Here is a tiny trained network, its code and every weight. The questions are about switching its units off for an input and a target symbol, where a switched-off unit gives its printed mean instead of its output.

import numpy as np


def w(rows, s, z=0):
    codes = np.array(rows[::2]) - 128.0
    scale = np.full(codes.shape[1], s)
    scale[-1] = z or s
    return codes * scale


def norm(h):
    return h / np.sqrt((h * h).mean(-1, keepdims=True) + 1e-5)


def f(y):
    return y / 2 * (1 + np.tanh(0.7978845608 * (y + 0.044715 * y**3)))


def softmax(a):
    e = np.exp(a - a.max(-1, keepdims=True))
    return e / e.sum(-1, keepdims=True)


def log_softmax(a):
    a = a - a.max(-1, keepdims=True)
    return a - np.log(np.exp(a).sum(-1, keepdims=True))


def net(x, mask):
    ids = ['ΔΠγημσφψ'.index(c) for c in x.split()]
    T = len(ids)
    res = E[ids] + P[:T]
    u = 0
    for l in range(3):
        q, k, v = (norm(res) @ M[l].T for M in (Q, K, V))
        z = softmax(np.where(np.tri(T) > 0, q @ k.T / 2**0.5, -1e9)) @ v
        res = res + np.where(mask[u], z, O[l][:, -1]) @ O[l][:, :-1]
        u += 1
        y = f(norm(res) @ A[l][:, :-1].T + A[l][:, -1])
        res = res + np.where(mask[u : u + 12], y, B[l][:, -1]) @ B[l][:, :-1]
        u += 12
    return log_softmax(norm(res)[-1] @ U[:, :-1].T + U[:, -1])


Q, K, V, O, A, B = {}, {}, {}, {}, {}, {}
E = w([
[104,194,40,157],'Δ',
[163,42,170,92],'Π',
[151,187,177,93],'γ',
[91,161,160,92],'η',
[251,58,133,185],'μ',
[49,164,141,52],'σ',
[231,123,106,85],'φ',
[134,172,174,94],'ψ',
],0.017)
P = w([
[213,97,235,15],'0',
[122,97,181,2],'1',
[86,107,168,46],'2',
[79,124,154,90],'3',
[82,147,141,116],'4',
[78,181,141,138],'5',
[80,190,135,158],'6',
[80,203,133,171],'7',
[80,211,132,187],'8',
],0.0063)
Q[0] = w([
[20,213,110,106],'L0H1',
[57,254,170,145],'L0H1',
],0.0088)
K[0] = w([
[74,250,116,175],'L0H1',
[108,216,78,167],'L0H1',
],0.013)
V[0] = w([
[2,145,212,169],'L0H1',
[116,96,28,144],'L0H1',
],0.0069)
O[0] = w([
[66,220,175,92,3],'L0H1',
[104,1,52,162,54],'L0H1',
],0.013,0.004)
A[0] = w([
[129,141,233,97,87],'L0N1',
[224,230,93,126,31],'L0N2',
[182,224,62,160,22],'L0N3',
[99,123,134,237,125],'L0N4',
[8,199,109,183,187],'L0N5',
[157,228,100,115,152],'L0N6',
[99,108,19,200,82],'L0N7',
[120,129,203,2,4],'L0N8',
[138,103,192,101,140],'L0N9',
[109,109,64,212,115],'L0N10',
[24,197,161,183,61],'L0N11',
[139,167,119,84,102],'L0N12',
],0.0082,0.0029)
B[0] = w([
[138,127,126,218,231],'L0N1',
[134,88,188,239,212],'L0N2',
[60,67,109,119,121],'L0N3',
[216,148,58,162,129],'L0N4',
[175,4,41,27,255],'L0N5',
[152,12,193,144,203],'L0N6',
[95,235,149,87,158],'L0N7',
[127,163,113,213,254],'L0N8',
[190,89,105,114,234],'L0N9',
[101,248,69,148,175],'L0N10',
[164,141,45,29,221],'L0N11',
[161,77,201,194,140],'L0N12',
],0.0045,0.0019)
Q[1] = w([
[121,147,255,111],'L1H1',
[164,37,31,135],'L1H1',
],0.0093)
K[1] = w([
[207,74,255,55],'L1H1',
[46,209,50,225],'L1H1',
],0.006)
V[1] = w([
[122,66,179,137],'L1H1',
[112,137,255,91],'L1H1',
],0.0064)
O[1] = w([
[225,79,1,132,255],'L1H1',
[222,91,94,33,85],'L1H1',
],0.0075,0.00075)
A[1] = w([
[35,116,106,148,87],'L1N1',
[185,86,121,152,118],'L1N2',
[111,133,48,105,178],'L1N3',
[212,144,57,102,5],'L1N4',
[124,110,157,2,151],'L1N5',
[87,120,53,179,131],'L1N6',
[224,102,219,107,130],'L1N7',
[52,244,140,194,94],'L1N8',
[8,135,2,192,114],'L1N9',
[72,208,87,181,39],'L1N10',
[198,117,115,218,127],'L1N11',
[165,104,139,17,57],'L1N12',
],0.0093,0.0031)
B[1] = w([
[129,79,194,181,126],'L1N1',
[105,125,149,71,217],'L1N2',
[84,226,153,77,132],'L1N3',
[122,158,113,131,168],'L1N4',
[146,213,106,234,172],'L1N5',
[141,180,192,133,127],'L1N6',
[105,67,236,169,254],'L1N7',
[173,2,163,116,147],'L1N8',
[98,109,242,167,136],'L1N9',
[105,85,161,105,126],'L1N10',
[101,36,38,72,241],'L1N11',
[172,222,171,149,161],'L1N12',
],0.0062,0.0082)
Q[2] = w([
[254,150,144,148],'L2H1',
[91,31,139,69],'L2H1',
],0.0088)
K[2] = w([
[211,24,33,206],'L2H1',
[3,95,128,221],'L2H1',
],0.0055)
V[2] = w([
[111,255,120,151],'L2H1',
[134,165,236,103],'L2H1',
],0.0084)
O[2] = w([
[161,27,113,136,1],'L2H1',
[6,99,106,123,131],'L2H1',
],0.011,0.0082)
A[2] = w([
[98,126,155,68,92],'L2N1',
[130,103,105,67,85],'L2N2',
[76,175,128,172,87],'L2N3',
[176,57,140,106,187],'L2N4',
[117,215,168,82,253],'L2N5',
[137,106,189,137,44],'L2N6',
[159,154,157,118,75],'L2N7',
[152,254,121,129,91],'L2N8',
[150,119,167,149,145],'L2N9',
[165,116,134,137,167],'L2N10',
[87,160,137,95,128],'L2N11',
[153,91,145,165,184],'L2N12',
],0.013,0.0034)
B[2] = w([
[169,213,57,163,144],'L2N1',
[113,125,129,195,129],'L2N2',
[113,43,131,75,142],'L2N3',
[40,156,144,144,254],'L2N4',
[102,68,91,150,217],'L2N5',
[119,116,63,62,152],'L2N6',
[101,128,96,119,155],'L2N7',
[48,82,197,77,171],'L2N8',
[102,183,87,109,176],'L2N9',
[68,151,70,115,191],'L2N10',
[254,61,69,133,152],'L2N11',
[63,150,128,118,201],'L2N12',
],0.0075,0.0083)
U = w([
[128,36,209,74,254],'Δ',
[73,71,47,82,100],'Π',
[67,194,91,129,175],'γ',
[193,252,87,137,121],'η',
[149,131,205,157,20],'μ',
[60,60,177,255,70],'σ',
[155,136,210,170,40],'φ',
[204,44,104,189,139],'ψ',
],0.0095,0.0056)

Each question gives the input, a string of symbols that net reads in full, and the target symbol t.
The units are the heads (2 rows each of Q, K, V and O) and the neurons (one row each of A and B). Each row of codes is followed by its name. A weight is (code - 128) times the scale printed after its matrix; where a second scale follows, it is the last column's (O, A, B and U).
mask holds one flag per unit, layer by layer, with each layer's heads first. A switched-off unit (its flag False) gives its mean, the last column of its rows in O or B, instead of its output. The means were averaged over made-up inputs and are rounded, as every weight is.
A unit's drop is (log p(t) with every unit on - log p(t) with that unit switched off) / (log p(t) with every unit on - log p(t) with every unit switched off).
The circuit of an input: a set's keep is (log p(t) with only the set's units on - log p(t) with every unit switched off) / (log p(t) with every unit on - log p(t) with every unit switched off). Starting from the 12 units with the biggest drops (on a tie, the unit counted first), units are removed one at a time, each time the one whose removal leaves the highest keep (on an exact tie, the one counted first), for as long as the keep stays at least 0.8.
units of the circuit, in order: the units of the circuit, biggest drop first
most important unit: the unit with the biggest drop
k most important neurons: the k neurons with the biggest drops, biggest first
top k neurons in layer l: the k neurons of layer l with the biggest drops, biggest first
drop when u is switched off: that unit's drop, to one decimal
input μ φ μ μ μ σ μ Δ γ, target σ: units of the circuit, in order -> [L1H1; L0H1; L2H1]
input Δ μ μ, target σ: units of the circuit, in order -> [L1H1]
input σ μ μ σ Δ η, target σ: units of the circuit, in order -> [L0H1; L1N9]
input φ μ σ μ Δ, target σ: units of the circuit, in order -> [L1H1; L1N9]
input φ Δ μ φ μ φ γ ψ, target σ: units of the circuit, in order -> [L1H1; L0H1; L0N5; L1N1]
input σ Δ φ μ μ φ σ γ, target Δ: units of the circuit, in order -> [L0N6; L1N7]
input μ Δ φ μ ψ, target σ: units of the circuit, in order -> [L1H1; L0H1]
input μ φ φ σ μ σ η, target Δ: units of the circuit, in order -> [L2N4; L1N8]
input μ μ φ, target η: units of the circuit, in order -> [L2H1; L1H1]
input σ σ ψ μ σ σ, target Π: 3 most important neurons -> [L2N11; L2N5; L2N1]
input φ φ μ γ μ σ μ Π, target γ: 2 most important neurons -> [L0N1; L2N9]
input μ μ η Π μ σ μ φ μ, target η: top 3 neurons in layer 2 -> [L2N5; L2N8; L2N3]
input σ η ψ μ γ, target Δ: top 2 neurons in layer 2 -> [L2N8; L2N5]
input Π σ μ η ψ, target Δ: most important unit -> L2N8
input σ φ ψ γ μ μ σ, target Π: 4 most important neurons -> [L2N11; L2N5; L2N1; L2N4]
input Δ μ μ μ γ Δ μ γ σ, target Δ: top 3 neurons in layer 2 -> [L2N3; L2N4; L2N10]
input σ σ φ ψ, target Δ: drop when L2N12 is switched off -> 0.1
input μ Δ σ φ φ, target σ: drop when L0H1 is switched off -> 0.3
input φ Δ μ, target σ: drop when L0H1 is switched off -> 0.4
input μ μ μ φ μ φ σ μ, target η: top neuron in layer 2 -> [L2N5]
input Δ μ Δ φ η ψ μ Π μ, target γ: top 2 neurons in layer 1 -> [L1N11; L1N5]
